Here is a tiny trained network, its code and every weight. The questions are about switching its units off for an input and a class, where a switched-off unit gives its printed mean instead of its output.

import numpy as np


def w(rows, s, z=0):
    codes = np.array(rows[::2]) - 128.0
    scale = np.full(codes.shape[1], s)
    scale[-1] = z or s
    return codes * scale


def f(y):
    return y / 2 * (1 + np.tanh(0.7978845608 * (y + 0.044715 * y**3)))


def log_softmax(a):
    a = a - a.max(-1, keepdims=True)
    return a - np.log(np.exp(a).sum(-1, keepdims=True))


def net(x, mask):
    res = np.array(x, float).reshape(1, 2) / 4 @ E
    y = f(res @ A[0][:, :-1].T + A[0][:, -1])
    res = res + np.where(mask, y, B[0][:, -1]) @ B[0][:, :-1]
    return log_softmax(res[-1] @ U[:, :-1].T + U[:, -1])


A, B = {}, {}
E = w([
[251,85,102],'x0',
[184,204,227],'x1',
],0.012)
A[0] = w([
[110,89,114,55],'n0',
[147,100,135,106],'n1',
[132,104,140,252],'n2',
[155,185,209,74],'n3',
[18,155,136,127],'n4',
[140,155,138,143],'n5',
[238,64,87,116],'n6',
[128,110,175,71],'n7',
[199,68,107,163],'n8',
[91,79,63,97],'n9',
[94,122,138,132],'n10',
[149,107,120,112],'n11',
[4,140,163,140],'n12',
[78,67,65,116],'n13',
],0.021,0.0044)
B[0] = w([
[159,141,181,153],'n0',
[68,117,116,143],'n1',
[127,131,108,152],'n2',
[94,122,250,224],'n3',
[139,134,42,228],'n4',
[110,116,150,151],'n5',
[130,126,36,253],'n6',
[165,150,153,139],'n7',
[160,135,73,219],'n8',
[75,134,233,209],'n9',
[136,127,113,152],'n10',
[111,123,114,147],'n11',
[149,115,31,242],'n12',
[140,133,250,222],'n13',
],0.026,0.018)
U = w([
[186,144,6,1],'0',
[159,151,229,255],'1',
],0.014,7.4e-05)

Each question gives the input, the list of numbers given to net, and the class t.
The units are the neurons (one row each of A and B). Each row of codes is followed by its name. A weight is (code - 128) times the scale printed after its matrix; where a second scale follows, it is the last column's (A, B and U).
mask holds one flag per neuron, in row order. A switched-off neuron (its flag False) gives its mean, the last column of its row in B, instead of its output. The means were averaged over made-up inputs and are rounded, as every weight is.
A unit's drop is (log p(t) with every unit on - log p(t) with that unit switched off) / (log p(t) with every unit on - log p(t) with every unit switched off).
most important unit: the unit with the biggest drop
top k neurons: the k neurons with the biggest drops, biggest first
drop of u: that unit's drop, to one decimal
input [-4,-8], class 1: most important unit	n13
input [-7,6], class 0: top 2 neurons	(n12, n4)
input [-5,5], class 0: top 4 neurons	(n12, n13, n9, n4)
input [7,-8], class 1: top 3 neurons	(n13, n9, n12)
input [5,-7], class 1: top 2 neurons	(n13, n9)
input [-6,6], class 0: top 3 neurons	(n12, n4, n13)
input [-8,7], class 0: drop of n12	4.9
input [1,-6], class 1: drop of n7	0.0
input [-7,7], class 0: drop of n8	0.0
input [-6,-8], class 1: top 2 neurons	(n13, n9)
